Look-ups in named tables: a row name and a column name give one cell, copied from the table.

monen:
          kal  lenifif   gif
riz       0.6     -2.9  -3.8
nin       0.4     -0.8   1.3
neped     1.1     -2.2   1.1
von       0.3      0.0  -1.0
dod      -1.4     -0.9   0.4
fem       1.4     -4.0  -1.0
fedefo    2.2     -2.0   9.2
puvupez   3.6      6.1  -4.0
vetibo    1.4     -5.6  -1.2
did       1.7      0.7  -2.3

What is the kal of did in monen?
1.7
What is the lenifif of riz in monen?
-2.9
What is the lenifif of puvupez in monen?
6.1
What is the gif of nin in monen?
1.3
What is the gif of did in monen?
-2.3
What is the lenifif of nin in monen?
-0.8
What is the gif of puvupez in monen?
-4.0
What is the gif of von in monen?
-1.0
What is the lenifif of neped in monen?
-2.2
What is the kal of von in monen?
0.3
What is the gif of riz in monen?
-3.8
What is the gif of fedefo in monen?
9.2
What is the kal of nin in monen?
0.4
What is the lenifif of did in monen?
0.7
What is the gif of neped in monen?
1.1
What is the kal of fedefo in monen?
2.2

Table bim
	mis	von	sufibuz	lumod	taki	tigazan	mipige	fug	vezo	diz
sarute	-1.6	-0.6	-1.6	-3.6	-3.1	-6.1	-3.3	-3.7	-3.9	0.2
vukotup	-1.9	-4.2	-6.2	-2.8	-2.8	-1.6	-2.2	-3.1	-5.6	-1.8
rin	-2.1	-3.6	-1.5	-3.8	-2.6	-0.9	-6.8	-1.5	-4.4	-0.8
fikidi	-0.3	-4.1	2.6	-6.8	-5.4	-3.5	-3.4	-1.9	-1.8	-3.7
dudeno	0.9	-1.8	-6.3	7.4	-4.6	-3.6	-3.8	-3.4	-4.3	-1.2
nov	-6.8	-5.7	-1.9	2.0	-5.1	-1.4	-1.1	-2.5	-4.0	0.4
runepu	0.1	-6.2	-0.2	-5.6	-4.1	-2.9	0.3	-3.8	-3.0	-3.8
rud	-5.2	-5.4	-1.4	1.2	-3.5	-4.6	-1.5	-2.6	-2.7	-1.8

runepu, diz -> -3.8
dudeno, von -> -1.8
rin, mipige -> -6.8
sarute, sufibuz -> -1.6
nov, von -> -5.7
dudeno, taki -> -4.6
nov, diz -> 0.4
runepu, fug -> -3.8
runepu, taki -> -4.1
sarute, lumod -> -3.6
rud, mipige -> -1.5
sarute, tigazan -> -6.1
Which row has the largest sufibuz? fikidi

Table pes
fields: kam, ferog
rar: [62, 120]
gegepiv: [172, 72]
ziseg: [81, 117]
kuz: [92, 145]
soteso: [208, 63]
fotute: [253, 168]

rar, kam => 62
ziseg, kam => 81
fotute, ferog => 168
rar, ferog => 120
kuz, ferog => 145
gegepiv, kam => 172
soteso, ferog => 63
soteso, kam => 208
ziseg, ferog => 117
fotute, kam => 253
gegepiv, ferog => 72
kuz, kam => 92

Table fuz
         vul  fuzosed  nogo
nug      110      120   102
mopuso   122      188    99
pomul     80      137   164
pov       99       67    90
rukoro   185      106    55
luv       87       96   136
resim    130       65    64
dunase    69      118   217
genu     115      110    88
diture   161      211    73
vofego   113      142   100
duveka    98      117   112
mevufif  113       64    72

What is the fuzosed of vofego in fuz?
142
What is the fuzosed of mopuso in fuz?
188
What is the nogo of pomul in fuz?
164
What is the fuzosed of genu in fuz?
110
What is the nogo of mopuso in fuz?
99
What is the nogo of diture in fuz?
73
What is the vul of mopuso in fuz?
122
What is the fuzosed of pov in fuz?
67
What is the nogo of luv in fuz?
136
What is the fuzosed of resim in fuz?
65
What is the nogo of genu in fuz?
88
What is the vul of duveka in fuz?
98
What is the vul of pomul in fuz?
80
What is the vul of luv in fuz?
87
What is the nogo of duveka in fuz?
112
What is the nogo of nug in fuz?
102
What is the vul of diture in fuz?
161
What is the vul of resim in fuz?
130

dunup
       laronif  das  somapo  ramevit
fot        449  390     443      442
boket      346  567     497      496
dof        694  307     232      400
sugi       400  455     448      496
zuz        484  664     486      525
gudas      374  450     430      524
rez        419  224     377      327
siv        423  508     483      479
kilit      494  842     526      601
mapud      480  690     505      530
fup        451  399     441      429

What is the laronif of boket in dunup? 346
What is the ramevit of kilit in dunup? 601
What is the laronif of mapud in dunup? 480
What is the somapo of fup in dunup? 441
What is the somapo of dof in dunup? 232
What is the laronif of zuz in dunup? 484
What is the das of boket in dunup? 567
What is the ramevit of gudas in dunup? 524
What is the somapo of siv in dunup? 483
What is the das of dof in dunup? 307
What is the laronif of fot in dunup? 449
What is the laronif of fup in dunup? 451
What is the ramevit of mapud in dunup? 530
What is the laronif of kilit in dunup? 494
What is the ramevit of fup in dunup? 429
What is the das of kilit in dunup? 842
What is the ramevit of sugi in dunup? 496
What is the ramevit of boket in dunup? 496
What is the das of gudas in dunup? 450
What is the das of rez in dunup? 224

bokobu:
         bim  lupog  ged  zuseni  duvib  mim  rufiker  kam  pibig  bibapi
radakuv   70    181  157     156    193  173      130  192    139      25
filavu   161    157  172     151    155   86      178  147    175     146
kegul    126    147  162     151    166  103      170  187    118     210
fono     252    131  134     199    115  123      208  180    210     108
dofaz    151    213  138     184    108  105      170  110    130     158
fus      106    171   30      56     85  135      126  148    194     176
kimov    176    142  150      93    152  165      162  215    217     184
nomu     133    184  167     215    173   81      175  128    119     104
lazet    140    181  157     189    214  147      204  226    110     140
luf      142    103  178      72    149  143       88  172    241     116

mim of luf: 143
duvib of dofaz: 108
bibapi of luf: 116
mim of fus: 135
mim of radakuv: 173
bim of fono: 252
mim of lazet: 147
mim of dofaz: 105
duvib of fus: 85
duvib of nomu: 173
kam of kimov: 215
bim of lazet: 140
bibapi of radakuv: 25
Which row has the largest rufiker? fono

pevuder
          nof    leg  dakofu  memuf  sadano    tor    ses
tib     85.59  10.39   88.70  23.18    7.82  78.82   4.90
vuri    65.32  29.32   60.94  13.40   14.44  62.65  18.44
kig      2.82  49.49   51.86  28.89   53.83   9.61  53.44
vokope  31.17  23.04   20.78  37.81   28.20  31.05  26.14
feliv   31.30  45.41   22.50  70.35   60.45  16.96  54.47

feliv, ses -> 54.47
vuri, tor -> 62.65
feliv, tor -> 16.96
kig, ses -> 53.44
tib, sadano -> 7.82
tib, nof -> 85.59
kig, dakofu -> 51.86
tib, tor -> 78.82
vuri, nof -> 65.32
vokope, nof -> 31.17
kig, leg -> 49.49
tib, dakofu -> 88.70
vokope, ses -> 26.14
vokope, memuf -> 37.81
feliv, sadano -> 60.45
vokope, tor -> 31.05
vokope, leg -> 23.04
kig, nof -> 2.82

